Below are the code and all the weights of a small trained network. Each question names an input and a class and asks about switching units off, where a switched-off unit gives its printed mean instead of its output.

import numpy as np


def w(rows, s, z=0):
    codes = np.array(rows[::2]) - 128.0
    scale = np.full(codes.shape[1], s)
    scale[-1] = z or s
    return codes * scale


def norm(h):
    return h / np.sqrt((h * h).mean(-1, keepdims=True) + 1e-5)


def f(y):
    return y / 2 * (1 + np.tanh(0.7978845608 * (y + 0.044715 * y**3)))


def log_softmax(a):
    a = a - a.max(-1, keepdims=True)
    return a - np.log(np.exp(a).sum(-1, keepdims=True))


def net(x, mask):
    res = np.array(x, float).reshape(1, 3) / 4 @ E
    u = 0
    for l in range(3):
        y = f(norm(res) @ A[l][:, :-1].T + A[l][:, -1])
        res = res + np.where(mask[u : u + 5], y, B[l][:, -1]) @ B[l][:, :-1]
        u += 5
    return log_softmax(norm(res)[-1] @ U[:, :-1].T + U[:, -1])


A, B = {}, {}
E = w([
[150,154,202,92,150,181,249,225,99],'x0',
[2,97,146,219,149,163,113,192,89],'x1',
[143,93,247,170,86,15,63,160,142],'x2',
],0.0043)
A[0] = w([
[192,181,219,115,93,95,56,102,131,73],'L0N1',
[136,182,147,90,96,177,212,161,110,28],'L0N2',
[171,205,86,68,108,160,126,76,178,66],'L0N3',
[254,66,146,195,121,80,233,209,169,5],'L0N4',
[48,75,59,112,95,193,76,153,136,136],'L0N5',
],0.0051,0.0022)
B[0] = w([
[128,56,70,174,225,98,78,76,215,234],'L0N1',
[198,13,253,111,148,207,72,84,169,229],'L0N2',
[175,149,190,102,72,117,74,249,66,251],'L0N3',
[55,92,96,16,94,61,231,123,77,218],'L0N4',
[85,82,85,119,80,98,156,89,24,241],'L0N5',
],0.0058,0.0024)
A[1] = w([
[174,177,63,91,81,153,4,103,67,54],'L1N1',
[58,120,218,197,115,76,36,136,125,41],'L1N2',
[48,114,206,169,185,178,224,104,122,39],'L1N3',
[85,104,181,201,181,224,236,229,169,75],'L1N4',
[83,135,148,117,137,52,194,253,144,3],'L1N5',
],0.0049,0.0015)
B[1] = w([
[162,202,99,84,148,72,146,251,95,220],'L1N1',
[147,251,208,131,91,191,173,98,131,215],'L1N2',
[90,125,49,107,41,123,60,172,186,213],'L1N3',
[194,102,86,220,107,115,111,163,236,251],'L1N4',
[115,200,138,9,58,2,151,142,188,164],'L1N5',
],0.006,0.0032)
A[2] = w([
[227,74,211,38,160,125,254,64,132,48],'L2N1',
[159,141,221,116,55,209,94,54,127,233],'L2N2',
[73,155,187,154,148,177,93,86,117,40],'L2N3',
[152,143,157,128,72,1,242,143,193,7],'L2N4',
[178,88,147,121,223,106,63,83,190,37],'L2N5',
],0.0058,0.0017)
B[2] = w([
[71,57,153,144,245,148,141,103,66,253],'L2N1',
[215,160,170,200,148,176,115,102,94,194],'L2N2',
[124,150,206,139,197,80,130,196,1,135],'L2N3',
[77,170,133,103,77,112,152,39,118,226],'L2N4',
[116,192,56,112,198,191,127,119,221,171],'L2N5',
],0.0073,0.004)
U = w([
[236,192,93,72,98,71,98,196,73,250],'0',
[179,192,101,122,203,94,69,58,221,76],'1',
[40,108,58,152,90,128,141,118,5,35],'2',
[145,192,219,228,132,105,80,94,60,179],'3',
[213,71,175,118,209,203,151,132,92,116],'4',
[59,64,168,58,162,55,156,35,116,105],'5',
[120,49,92,191,64,192,96,172,192,123],'6',
[82,177,181,129,2,75,158,131,184,88],'7',
],0.011,0.0012)

Each question gives the input, the list of numbers given to net, and the class t.
The units are the neurons (one row each of A and B). Each row of codes is followed by its name. A weight is (code - 128) times the scale printed after its matrix; where a second scale follows, it is the last column's (A, B and U).
mask holds one flag per neuron, layer by layer. A switched-off neuron (its flag False) gives its mean, the last column of its row in B, instead of its output. The means were averaged over made-up inputs and are rounded, as every weight is.
A unit's drop is (log p(t) with every unit on - log p(t) with that unit switched off) / (log p(t) with every unit on - log p(t) with every unit switched off).
The circuit of an input: a set's keep is (log p(t) with only the set's units on - log p(t) with every unit switched off) / (log p(t) with every unit on - log p(t) with every unit switched off). Starting from the 12 units with the biggest drops (on a tie, the unit counted first), units are removed one at a time, each time the one whose removal leaves the highest keep (on an exact tie, the one counted first), for as long as the keep stays at least 0.8.
circuit, biggest first: the units of the circuit, biggest drop first
top k neurons: the k neurons with the biggest drops, biggest first
top k neurons in layer l: the k neurons of layer l with the biggest drops, biggest first
input [-6,-7,0], class 0: circuit, biggest first	[L0N3]
input [-4,-5,-1], class 0: top 2 neurons	[L0N3; L1N1]
input [-8,-7,-2], class 0: circuit, biggest first	[L1N1; L0N3]
input [6,1,-7], class 6: top 2 neurons	[L1N4; L1N3]
input [-4,-4,7], class 1: circuit, biggest first	[L0N1; L2N5]
input [1,-1,6], class 5: top 2 neurons	[L0N4; L1N4]
input [-3,8,1], class 3: top 2 neurons in layer 1	[L1N2; L1N1]
input [8,5,-1], class 6: top 2 neurons in layer 0	[L0N2; L0N3]
input [2,7,0], class 6: top 4 neurons	[L0N4; L1N4; L0N3; L1N3]
input [-8,7,1], class 3: top 3 neurons	[L1N2; L0N4; L2N3]
input [1,-2,6], class 5: top 2 neurons in layer 0	[L0N4; L0N2]
input [-4,-6,0], class 0: top 3 neurons	[L0N3; L1N1; L0N2]
input [-3,0,5], class 1: top 2 neurons in layer 2	[L2N5; L2N1]
input [1,-1,3], class 5: circuit, biggest first	[L0N4]
input [3,8,0], class 6: top 2 neurons	[L1N4; L0N4]
input [3,8,1], class 7: top 4 neurons	[L1N5; L0N2; L0N1; L1N2]
input [4,-7,-1], class 4: top 2 neurons	[L0N2; L2N2]
input [-8,-3,-1], class 0: top 2 neurons	[L1N1; L0N3]
input [7,1,0], class 6: top 3 neurons in layer 0	[L0N2; L0N3; L0N5]
input [-8,6,3], class 3: circuit, biggest first	[L1N2]
input [6,2,6], class 7: top 2 neurons in layer 1	[L1N3; L1N4]
input [1,7,-6], class 6: top 3 neurons	[L1N4; L0N4; L1N3]
input [1,3,1], class 7: top 2 neurons	[L0N2; L1N5]
input [4,1,-4], class 6: top 3 neurons in layer 1	[L1N4; L1N3; L1N2]
input [-8,1,-4], class 2: top 2 neurons in layer 0	[L0N5; L0N2]
input [-3,0,-4], class 0: top 2 neurons in layer 2	[L2N1; L2N4]
input [-1,-3,5], class 1: circuit, biggest first	[L0N1]
